Each row has a class, written as a number after it.
[ 22 -42  11   5   3  23 -29 -69  32  16 -71  -9 -20  43  37  13  37   9
 -62 -25   1 -25   8 -24 -46  13  -1  -5 -21 -32  36   0  -6 -80  16 -19
   1] | 2
[ -3  25 -19 -25  26   6 -10  27  -9 -47  28  -7 -17  14 -24  15  -3 -18
  28 -16  -3 -25  10 -11   9  -5   6  13 -14  -3 -24 -10 -13  23  15 -12
 -10] | 9
[ 68 -44 -40  14   7  20  47 -14  -3 -30  26  23   2   7  43  -2  -5  -9
 -15 -24   5 -42 -60  -9 -26  22 -37  66  -8 -22   0 -10  38  15   4 -30
 -20] | 11
[ 74  19  -3  -3  -4  26  21 -42  -6  36 -23  13  21  -6  37  24  15  23
  13  11 -25  51 -26 -51 -44  14  10  11   3 -30  17 -29  -9  -5  13   4
 -19] | 1
[-13  26 -18  -8  17   6   2  13 -22 -22   8  -8 -13   1 -11  10  22 -24
  18  -1   3  -2  -4 -16   7   8   0   0  10  11 -22 -13 -16   4  27 -17
 -50] | 5
[ -2  -1  -7   6  15   5 -10  11 -26 -23  18 -13 -15   8  -6  15 -18 -11
  18 -44   9  20   5  23   9 -12  -5   1  -7   2   1 -12   0  13  -9  -8
 -22] | 8
[ 24  -1 -12 -20 -19  31  -4  -7 -26 -34   8  -1 -10   9 -19  25  -6 -17
  16  -4   7  13 -10  23  13  19   4  12  -7  10   0  -5   2   1   9  -2
 -26] | 6
[ 25 -16  -2 -42 -76  31  -2  14  -4 -75 -71  67 -26  21  21  37 -53 -27
 -45 -45  41 -66  -8 -12 -24   1 -97 -12  -1 -25  35  23  35 -37 -17  32
 -16] | 0
[ 78 -56  -9  12 -40  38  34 -54  52  -6 -35  22  20  40  14  14  43  29
 -26  18   5 -27   1 -28 -16  61  32  30 -21 -40  28   8  33  -8 -13  16
  24] | 1
[ 37   0 -14   1  10 -43  32  20  -6  26  -1  -3  -2   9  44 -19   7  34
  20  17 -26 -13 -24 -28 -34   6  47  88 -11 -40  -5 -12 -23  16 -27  -3
   6] | 11
[ 45  -2  12 -66 -53  -1   6  24   4  24 -30   6  44 -14 -43  32  38  19
   9  27  36 -38  31 -19 -73   5 -51  20 -12 -12  40  25   6   8  -6  43
 101] | 6
[ -9   4  -3 -17  20  13  -8  16 -21 -61  10 -18 -15   7 -10  12 -14 -19
  19 -20  25  -7   2  -8  10 -18  -4   5   6  -9  -9  -8   8  20   1  13
 -29] | 6
[  4  27 -20  44  18   7 -11   3  60  15 -15  21  24 -15  57  53  32  10
 -15  21  -1  14 -12  38 -29  -9 -31  12 -39 -47  10 -24 -12 -29  15  48
  27] | 2
[-16  17 -15  -9   2  -3 -15  12 -16  -5  16   0 -32  23 -20  12 -24   6
   7 -26   5 -14  10  13 -18  17   9  19  -3 -32 -18  -5 -11   9   8  16
  -6] | 2
[-24  28 -25 -18  12   4 -21  21 -32 -38  33 -17   1  14 -28  24   1 -19
  10 -15  18   4  -2  11  -4  -4  -6  -2   8   6 -19 -19   7  18  -1 -12
 -32] | 2
[-17  11 -15 -46  22   7 -22  -2 -15 -23  31 -11 -35   3 -19 -16 -31  -5
  22 -25  12 -29  16  21   6  -8  25   2  10  -2 -10  -2   2   2  17  -3
 -16] | 4
[ 14 -51  25  37 -19 -13  57 -23  37  29  31  34  -1 -14  33  46 -27   9
 -20 -20 -14  -8 -14  37 -24  24 -37  69 -21 -42  -5  -9  55 -18 -52 -15
  43] | 5
[  18   19   16  -23   29   44   -7   41   24 -114  -57  -13    9   51
  -16   22   19  -33  -30   33  -24  -46   16  -35   -8   14  -16   23
  -21  -15   26  -24   17   24   13  -19  -36] | 2
[-17  17 -23 -25   5  17   2  16  -1 -31  21  -4 -23  17 -24   8  13 -20
  21  -5   7 -20   6   1   1   6   3 -17  19  16 -22   2   6  16  10  -2
 -36] | 3
[-22  36 -30 -27   4   3  -3  31 -24 -48  16 -10 -13  -6  -9  14 -16  -7
  28 -20  19  13   6  19  -8 -13   7  -3  23   7 -28 -12  -4  11   9   4
 -37] | 7
[  2 -50   9   0  26 -10 -24 -37  60 -50 -68  22  -1  47  13  24  13  13
 -25 -56   5 -46   8 -11 -27   3 -30  44 -31 -73 -15   8  47 -26  -3  17
   9] | 2
[ -8 -41  45 -19 -24 -40  27  -7   1  21 -38 -27  30 -20  23  11  26 -20
  25 -31   1  21  16  -4 -10 -43 -31   4   1  -4 -23  -9 -71  -3  28  20
  19] | 6
[-23  11 -10 -36  13   4   2  32   1 -50  18  -3 -29   8  -5  -4 -23 -10
  27  -1   3 -20   0  14  16  -7  12 -10   0   1 -17 -10 -11  16  11  15
 -40] | 4
[ 18  26 -22  19  -9   8  -3 -14  36  38 -31  65   0   4  31  29  19  -8
  12  13  18 -16 -65  -1  -6  10 -41  25 -16 -62   0 -16  34 -11  28  42
 -31] | 1
[-24   1   3 -25  16  -6 -42  11 -28 -35   6 -21 -17  -3 -33   2   0  -6
  23 -34  17 -19  24  17   4  -5   4  -3   3  10  -6 -17  11   6  10  -4
 -22] | 2
[-26  20 -10   1  22   4  -1  24 -25 -31  42  -2 -26   4 -13  20 -12 -25
  20   3  -8   9  13  -9  22  14 -14   3   0   5  -4 -25  -1  27   2  -5
 -21] | 8
[-10  22 -14 -22  37  19  -6   8   1 -28  11  -8 -10  11   1  22  -7 -15
   6 -25  16   1  16  12  19  -2   3  -4 -12   8 -12 -21   0  26   3   2
 -17] | 5
[ 20 -83   1  -7  19  20  -7 -76  47  34 -25  -2 -17   6   1 -17 -11   4
 -37   9   7 -15  33  55 -19  51 -28  29 -31 -36  28  -7  27 -37  -6 -12
  28] | 3
[ 34 -14  24 -31 -18  11 -63 -42  60 -49 -38  -5  15 -14   4  12  33  -3
 -15  27 -34 -58  24 -19   5  17  42  17 -10  25  39 -21  10 -60  32 -19
  64] | 7
[ -6 -18  11 -10  -1 -18  33  12  67   4  37  22  41   6  26  -4 -20   1
 -11  39 -30   6  19   3 -36  -6 -39  10  -5 -41  31 -18  12  21  -4  36
  15] | 8
[ -4  18 -45 -32  17  15   9 -30  -7  83 -20  21  19 -31  43  49  78  -6
  35  68  27  26 -34  -4 -31  36 -25  13   7  -4  30 -36  18   0 -16  24
 -43] | 7
[ -4   8   0  -5  11   7   1  23 -13 -22  22   2 -24  -2 -15  16  -9 -18
  23 -14  -1  -6  -3  16   2   1 -12  -5   0  -4   1   0  -4  16   5  11
 -25] | 1
[ 45 -49 -40  38   0  33  49 -37  18   8 -31  32 -14   0  48  -6 -12 -12
 -31 -34   2  20 -23  18 -33  18 -49  21  -5 -36 -33 -19  13 -19  -4 -28
 -53] | 10
[ -3  -8 -17  24 -32 -43  -6 -19  27  15  -6  13  31 -23  21  -8 -36  51
  -5  25  -6  54 -33  29 -42  15  12  53   9 -63 -21  -1  33 -27  -4  18
  29] | 0
[-24  13 -15 -43  16  15  -6  12 -11 -48  30 -16  -4  13  -4   5 -18 -12
  13 -20   4  15   8   4  -6   5  10 -13   0   0  -7 -26  -3  25  25  -4
 -41] | 5
[-10  23  -4 -13   7  -4 -20   2 -22  -3  -6  -9 -31  15 -22  16  -2 -22
  26 -20   3  -4  22  11  23   1  12 -11   6   9  -9 -13 -19  10  11   3
 -24] | 5
[ 12   1  -4  -4 -30 -51 -43  49   4 -55 -32  -6  19  -1   6  19 -56  46
  24 -47  -8 -13 -47  -2 -38 -20  23  15  13 -34 -14   1  -1   0   0  43
  -2] | 9
[ 18  11 -56  18 -35  -3 -21 -33  26  87 -44  38   2   9  35 -26   2  17
 -41  17  12   5 -59  18 -21  17  10 -10   5  -9  -7 -21   3 -31 -19  -5
  25] | 11
[ 24 -23   0 -17  44 -47  68  28   5 -16 -90 -29  71  48  59  18   8  43
 -11 -30 -19 -18 -29 -34 -10   0  -5  36  -2 -24 -23 -17  15  51 -11  13
 -91] | 0
[ -3  11  -4 -34  14  14 -13  27 -19 -47  14 -14 -14  12 -16  13  -7 -15
  20 -18  18   6  15 -10   7   2  -9   4 -13  10   5 -24   2  33  18  -2
  -6] | 8
[-10  12 -17 -28  22   7 -16  19 -15 -31  26   0 -28   8 -11  17 -36 -12
  17 -29   5 -11   2   7  14  -4   0  -4   5   6 -10 -31   4  28  -4   9
 -32] | 4
[-16  29   8 -58  55   5 -17  -5  43  40 -27  -9  -3  17  30 -23  -2  -7
 -29  83  10 -35   1 -22  -6 -23   7 -33 -13 -10  42  13 -37 -41 -34  32
 -14] | 6
[ 10  16 -24   6  25  -5  -8   1  -7 -60 -71 -19  20  25  37 -29 -23 -18
 -33 -17 -25   6 -21 -46   7 -36  33   7   4 -21 -37 -32 -63 -14 -32 -45
 -34] | 7
[-17  15 -20 -23  18  -9 -22  30 -22 -24  18  -6 -23  27 -24  -4 -12   0
  43 -18   0 -26  15  21   7  -5  18   4 -15 -24   4  -9   1  36  21  16
 -41] | 9
[-31   6 -13 -24  30   1 -31  18  18 -47  23 -21 -11  15 -12   0 -33  -8
   4  -8   4  -4   5   5  12  12  27   1  -4  -5 -27 -12 -20  15  30  15
 -29] | 10
[ -1 -56  79 -45  -8 -51 -33  18  57 -51 -25 -25  35  31 -10  44   5  22
 -10 -19 -21  -7   4 -82 -65 -14   0  23 -13 -35  36  35 -36  -5  -8  54
  63] | 1
[ -7   7  -6   0   6  24  -9  11 -10 -38  15  -5 -36   6 -11  -5 -15 -26
  19 -24   2 -16  -7  10  24  -7  19  -8 -12  -1 -14  -2 -16  20  10 -10
 -10] | 0
[ 23  -1 -14 -27   2  14  69  11 -16  86 -45   2  22 -20  24  -9  54 -25
  39  40  61 -51 -68 -13  10   7 -42  10 -34 -23 -16 -41 -16  40  -6 -11
 -36] | 0
[ -4   1  -8 -12  -9  -7 -18  15 -31 -22   4 -15   2  -3  -2  30 -10 -12
  22 -30 -12  10  -1  24   0  -6  12  12  17  12   2 -20  -8  17  -9  13
 -26] | 6
[-25  25 -10  -9   6  13 -11  47  -3 -48  12 -11 -14   3 -10  24  -6 -21
  17  -9 -11 -31   0  16  -6  -6   7  -1   8  -6   1 -15  -9  15  10  20
 -29] | 6
[-24  23 -24 -26   4  -8  -4  32 -29 -49  25   1  -5  15  -7  10 -13  -1
  23 -23  12 -11  -4  20  13   1   0   7  -8   2 -12 -11  10  20  15   7
 -36] | 11
[-17  17 -23 -24  18  13 -13  25  -1 -51  41 -12 -35  32 -12  19 -14 -28
  30   1  10  -4  10  21   6  -8   7  -9   0  -8   5 -10   0  33  17  16
 -39] | 9
[-13  25  -6 -37   4  -8  -8  22   1 -44  24  -6 -22   7  -9   9 -24 -10
  26  -2   0 -27  11   1  11   2   2  -7  -1   5 -24 -19  11  11  42   4
 -18] | 10
[  19  -11   -2  -40   10  -36   -8    6  -30 -111  -75  -67   31   42
    2   36   37   44   32  -37   47   -3   37   16   12   -3   21   49
  -21  -17   -7  -12   65    4   50    1  -33] | 0
[ 33 -14   6  85 -30  18 -75 -15   9  70 -84  27  18 -20 -13  31  11 -22
 -42  -9 -48  -9 -52   9   0  29 -11   0 -18   3  33 -54  -3 -16 -29 -36
  33] | 10
[-11  18  -4 -30  -4  -2 -17  25 -26 -34  -4 -16 -15  21 -30  21 -17  -4
   9 -27   4 -20  17  14  -9  17  -6  18  -5  -2 -10 -12  17  11  48 -11
 -22] | 10
[ 39 -10 -37 -14   0 -34   9   8 -44   4 -27 -27  30   7   4  28   0  11
  68   9  12  41  -5  39 -46  -5 -38  13  10 -52  22 -27   6  63  17  45
 -30] | 9
[ 15  20  24  -3 -20 -35  -1  23  21  -3  54  24  12  12 -53  17  65  16
  39  69   4 -41  40 -62  -3   4  -4  39 -26 -21  13 -18  42   4   4  15
  23] | 2
[  8  -5   0  -4 -15   3   4 -10  -7   9   3  -2 -10  -5 -18   4  -7  -5
  20  -7   6   8  14  37  19  18  15   6 -10   3 -12 -12 -10   2   0  -6
  -3] | 5
[-17 -24   7  -9  24 -14  65   2  25 -23  28  -5  41 -20  12  -3  13  12
 -17  67  -7  51  10 -32 -46  11 -58  28  15 -18 -19 -22  58  14  -3 -12
  -3] | 6
[-18  21  -3 -23  10   5  -2  41  -8 -37  21  -9 -14   0  -7  26   5 -11
  36 -11  20  -6   7   4   0 -15   2   4   8   7  -6  -9   6  20  12  13
 -47] | 9
[ -3   9 -10 -37  14  -2  -1   6 -23 -13   6 -10 -21  35 -11   6  17 -12
  32 -17  20   5  10  -9   3  -8  14  -3  -3  -9   1  -5  -3  32   4  11
 -35] | 1
[-19  12  -9  -4  -2   4   8  25  -9 -48  18  -7 -16  -3   3  11 -13 -14
   8 -22 -15  -6   8  16   9  -2  12   5   9  12 -21 -10   1  10   6 -14
 -25] | 0
[-18  22  -7 -32  -5  -5 -20  22 -19 -24  24 -29  14   3 -21  -2 -26 -11
  15   6   7 -17 -11  24  24  -4  18 -20  -7  11   0 -23 -12  17  21  -7
 -14] | 0
[ -3   8 -21 -25  11  15 -10  10 -24 -38  29   2 -24  19 -11  15 -24  -9
   2 -29  14   5   8  12   8  -9 -10  -7 -10   6  -2 -12   4  11   4  -3
 -21] | 4
[  4  44  12 -47  18 -29   7  23   7  26 -32 -20  10   9 -12 -26  -7   1
  10  27 -10 -57  52 -22 -10 -27  11  13  -7 -26   3 -43 -18 -24 -35 -31
   2] | 8
[ 10   0 -28  14 -28  22 -18  -5  53  39 -59  23  42  44  21  49  25  19
 -56  43 -36 -13  11 -14 -22  68  29  -2 -26 -29  45 -12 -32   9 -26  53
  33] | 10
[-13   1 -17 -21   7  10  -7  12 -25 -23  14 -14 -11   6 -12   2  12 -22
  25   8  23  32 -10  26  12  -9 -14 -16 -12  13  -5 -11  -5  22  21   7
 -30] | 6
[-16   7  -3 -22   4  11 -23  -8 -13  -6 -13   2 -33 -12 -16   2  -4 -24
  27 -15  12 -25  18  27  35  12   2  -6   3  14  -8 -14   1   0  19   1
 -32] | 0
[-32  12 -15 -11  16 -11 -28   6 -22 -28  -1 -11 -18  12   7   4 -13 -23
  21 -22   2  25 -19  -1  19 -18   8 -16  19  12 -23 -15 -14  15  19  -4
 -54] | 9
[ -3  -1 -13   2   8  13 -10  20  -5 -27  23 -13   1   1 -19  20   3   5
  19 -24  14  -3   1  35  15   5  20   5 -18   8  -2  -6  17  23  -6   2
 -14] | 0
[-48   5  -6  16   1 -28  29   1  51  22 -10  44  -6   9  14  -7  10  20
  -8 -20  -3  23   4   5 -39  -3 -21  48  -5 -63 -75   0  17 -15   3   9
  -6] | 2
[ 10 -10   5 -30 -43 -53  -9 -43  16 112 -38 -10  34 -46 -28 -19  68  32
  62  33  25 -54  34  81 -18  -1  11   0 -11 -17  15  -5  35 -39   6   2
  81] | 5
[-23  23   3 -23   6 -14 -20  30 -34  -4  19  -2  -4  -7 -44  -6 -13  -9
  28   2  10 -32  12  23  22   8  -2  -1  10   5  11  -4  14  19  12  12
 -34] | 1
[-29  30 -20 -15  -1   7   9  14 -18 -29  18  -6   3  18  -4  18   9 -32
   6   2   5  -3 -28 -21  19  12   3   4  21  17 -33 -30  -9  18  20 -20
 -51] | 11
[ 35 -31  20 -23   8 -51   2 -11 -12  19 -48 -23  59  10  41  63  41  35
  21  -9   3   6 -12  16 -26  11 -29  67 -41 -28  30 -20  14  12  19  32
   8] | 2
[-20  18  -3 -45  13  -5 -18  15 -26 -23  26 -11 -10   6 -15  14 -36   0
  14 -30  12 -22   5   6  -6   4  -9  15  -3  -8  -6  -4  -1   1  20   5
 -23] | 3
[ 12 -69  -6  50   6  21  49  -4  24 -37  33   1  16   4  63   5  21 -23
 -22  -5 -10  30 -57   4 -49 -31 -38  10  -4 -30  25  30   7  25 -11  10
   6] | 6
[ 44  -8 -24  39 -12  47  -9 -37  31  11  -2  46  17  49  32  31 -16 -17
 -69  -2   0  21 -21  -6 -21   6 -28  12 -38 -55  52  -7 -15 -41 -29   4
 -35] | 5
[-13  14   4 -22  -8 -22 -11  10 -40 -22   3 -18 -10   4 -38   6 -17  -7
  40 -24  10 -29  19  25  13  -5  10  17  19  -4 -12   5  -2   8  30   3
 -18] | 7
[-22  32  -7 -37  -6  11  -8  31   2 -31  29  -8  -6  -1 -13  21 -13 -20
  27  -3   4 -20  19  25  -7 -10   5 -19   9   4   7 -14 -18  23   1  24
  10] | 11
[-19  35 -11 -26  -7   6  -6  27 -19 -54  24 -22 -14   2  12  21 -15  -9
  26 -22   2  12   8  10   4 -13  36 -12  20  22 -21  -6  -7  17  28   6
 -24] | 10
[ 25  -9  -3  21  10 -22  -7  12 -26  54 -16  31  49 -13  40  21 -40  33
   3   0 -22  48 -86 -11 -36  10 -15  35 -32 -63  38  11 -34  39 -51  57
   8] | 1
[-16 -12 -23 -22  25 -12  -8 -21  22 -14 -54  23   9  -3  26 -14  -1 -21
 -10  13  -6  15   2 -12 -52 -27 -65 -11   1 -57  -2 -35  -4 -43 -49 -11
 -45] | 11
